Below are the code and all the weights of a small trained network. Each question names an input and a class and asks about switching units off, where a switched-off unit gives its printed mean instead of its output.

import numpy as np


def w(rows, s, z=0):
    codes = np.array(rows[::2]) - 128.0
    scale = np.full(codes.shape[1], s)
    scale[-1] = z or s
    return codes * scale


def f(y):
    return np.maximum(y, 0)


def log_softmax(a):
    a = a - a.max(-1, keepdims=True)
    return a - np.log(np.exp(a).sum(-1, keepdims=True))


def net(x, mask):
    res = np.array(x, float).reshape(1, 5) / 4 @ E
    y = f(res @ A[0][:, :-1].T + A[0][:, -1])
    res = res + np.where(mask, y, B[0][:, -1]) @ B[0][:, :-1]
    return log_softmax(res[-1] @ U[:, :-1].T + U[:, -1])


A, B = {}, {}
E = w([
[182,120,84,205,241,131],'x0',
[235,100,103,52,117,76],'x1',
[128,127,128,128,128,128],'x2',
[128,127,129,128,129,129],'x3',
[186,115,195,125,120,254],'x4',
],0.0087)
A[0] = w([
[56,125,166,48,33,152,205],'neuron 1',
[220,122,109,97,126,121,38],'neuron 2',
[130,122,124,80,94,77,153],'neuron 3',
[114,138,116,121,112,120,87],'neuron 4',
[121,115,125,98,121,110,155],'neuron 5',
[33,127,140,156,127,135,66],'neuron 6',
[61,128,153,54,78,177,58],'neuron 7',
[249,116,120,59,133,91,120],'neuron 8',
[208,127,126,95,140,117,48],'neuron 9',
[128,132,120,163,155,171,120],'neuron 10',
[53,117,183,59,42,165,71],'neuron 11',
[129,138,134,124,125,117,111],'neuron 12',
[136,109,140,180,151,191,119],'neuron 13',
[60,126,84,151,148,17,186],'neuron 14',
[180,114,103,169,166,83,19],'neuron 15',
[172,129,111,186,162,102,115],'neuron 16',
[59,143,126,174,114,146,207],'neuron 17',
[60,125,75,198,152,17,48],'neuron 18',
[188,123,162,77,101,212,2],'neuron 19',
[226,121,112,79,130,106,62],'neuron 20',
[128,121,122,124,116,118,158],'neuron 21',
[131,122,124,11,49,51,148],'neuron 22',
[132,120,124,88,94,82,150],'neuron 23',
[127,112,158,166,142,206,128],'neuron 24',
[97,143,136,157,121,134,157],'neuron 25',
[14,134,153,171,111,127,73],'neuron 26',
[185,123,161,119,98,213,147],'neuron 27',
[134,134,84,83,141,47,114],'neuron 28',
],0.012,0.0083)
B[0] = w([
[109,126,108,58,6,141,249],'neuron 1',
[67,117,122,113,169,179,158],'neuron 2',
[181,135,137,173,153,93,176],'neuron 3',
[142,146,135,125,136,114,133],'neuron 4',
[154,135,129,144,142,109,154],'neuron 5',
[139,141,124,98,67,112,173],'neuron 6',
[76,114,123,126,177,174,181],'neuron 7',
[92,128,114,71,32,148,206],'neuron 8',
[79,108,125,118,157,176,155],'neuron 9',
[156,134,138,149,169,108,169],'neuron 10',
[59,103,118,122,180,191,206],'neuron 11',
[131,133,133,138,127,126,130],'neuron 12',
[173,138,135,164,180,91,188],'neuron 13',
[89,118,120,67,23,166,229],'neuron 14',
[145,134,128,95,50,113,154],'neuron 15',
[68,119,136,90,113,161,175],'neuron 16',
[99,120,128,139,202,155,213],'neuron 17',
[54,97,119,117,188,202,196],'neuron 18',
[142,144,117,66,19,104,172],'neuron 19',
[52,100,112,112,130,190,172],'neuron 20',
[133,142,139,127,139,110,148],'neuron 21',
[222,160,155,203,178,46,218],'neuron 22',
[177,135,131,166,151,97,171],'neuron 23',
[173,140,128,174,184,84,198],'neuron 24',
[114,103,125,120,147,147,168],'neuron 25',
[132,134,123,85,48,122,191],'neuron 26',
[61,108,127,125,168,161,213],'neuron 27',
[189,161,144,152,136,73,179],'neuron 28',
],0.027,0.013)
U = w([
[146,151,107,67,12,123,24],'0',
[54,89,110,134,203,216,172],'1',
[251,180,171,255,204,50,254],'2',
],0.008,0.00065)

Each question gives the input, the list of numbers given to net, and the class t.
The units are the neurons (one row each of A and B). Each row of codes is followed by its name. A weight is (code - 128) times the scale printed after its matrix; where a second scale follows, it is the last column's (A, B and U).
mask holds one flag per neuron, in row order. A switched-off neuron (its flag False) gives its mean, the last column of its row in B, instead of its output. The means were averaged over made-up inputs and are rounded, as every weight is.
A unit's drop is (log p(t) with every unit on - log p(t) with that unit switched off) / (log p(t) with every unit on - log p(t) with every unit switched off).
The circuit of an input: a set's keep is (log p(t) with only the set's units on - log p(t) with every unit switched off) / (log p(t) with every unit on - log p(t) with every unit switched off). Starting from the 12 units with the biggest drops (on a tie, the unit counted first), units are removed one at a time, each time the one whose removal leaves the highest keep (on an exact tie, the one counted first), for as long as the keep stays at least 0.8.
circuit, biggest first: the units of the circuit, biggest drop first
unit that matters most: the unit with the biggest drop
top k neurons: the k neurons with the biggest drops, biggest first
drop of u: that unit's drop, to one decimal
input [-1,7,6,-7,-5], class 2: circuit, biggest first : (neuron 22)
input [-6,-3,5,0,3], class 1: top 2 neurons : (neuron 11; neuron 7)
input [-1,5,5,-8,-1], class 2: circuit, biggest first : (neuron 22; neuron 1)
input [0,-6,8,6,0], class 0: top 2 neurons : (neuron 26; neuron 27)
input [-6,0,1,-4,3], class 1: top 2 neurons : (neuron 11; neuron 7)
input [7,4,7,3,0], class 0: top 2 neurons : (neuron 15; neuron 8)
input [-2,-6,2,0,-2], class 0: top 3 neurons : (neuron 26; neuron 6; neuron 27)
input [-7,-5,2,5,5], class 1: top 2 neurons : (neuron 11; neuron 7)
input [1,5,4,-6,8], class 1: top 4 neurons : (neuron 27; neuron 1; neuron 2; neuron 14)
input [8,4,3,7,-1], class 0: top 2 neurons : (neuron 15; neuron 8)
input [7,2,-6,-3,-2], class 0: top 4 neurons : (neuron 15; neuron 11; neuron 17; neuron 27)
input [7,5,-5,-3,0], class 0: top 4 neurons : (neuron 8; neuron 15; neuron 11; neuron 18)
input [7,4,0,-1,-6], class 0: top 2 neurons : (neuron 15; neuron 14)
input [-6,8,-5,-2,-7], class 2: unit that matters most : neuron 22
input [7,1,-8,2,-2], class 0: top 2 neurons : (neuron 15; neuron 11)
input [3,7,8,-7,5], class 1: drop of neuron 27 : 0.2
input [-4,6,8,-2,-7], class 2: drop of neuron 22 : 1.1
input [-8,2,-2,-8,-1], class 2: drop of neuron 22 : 1.1
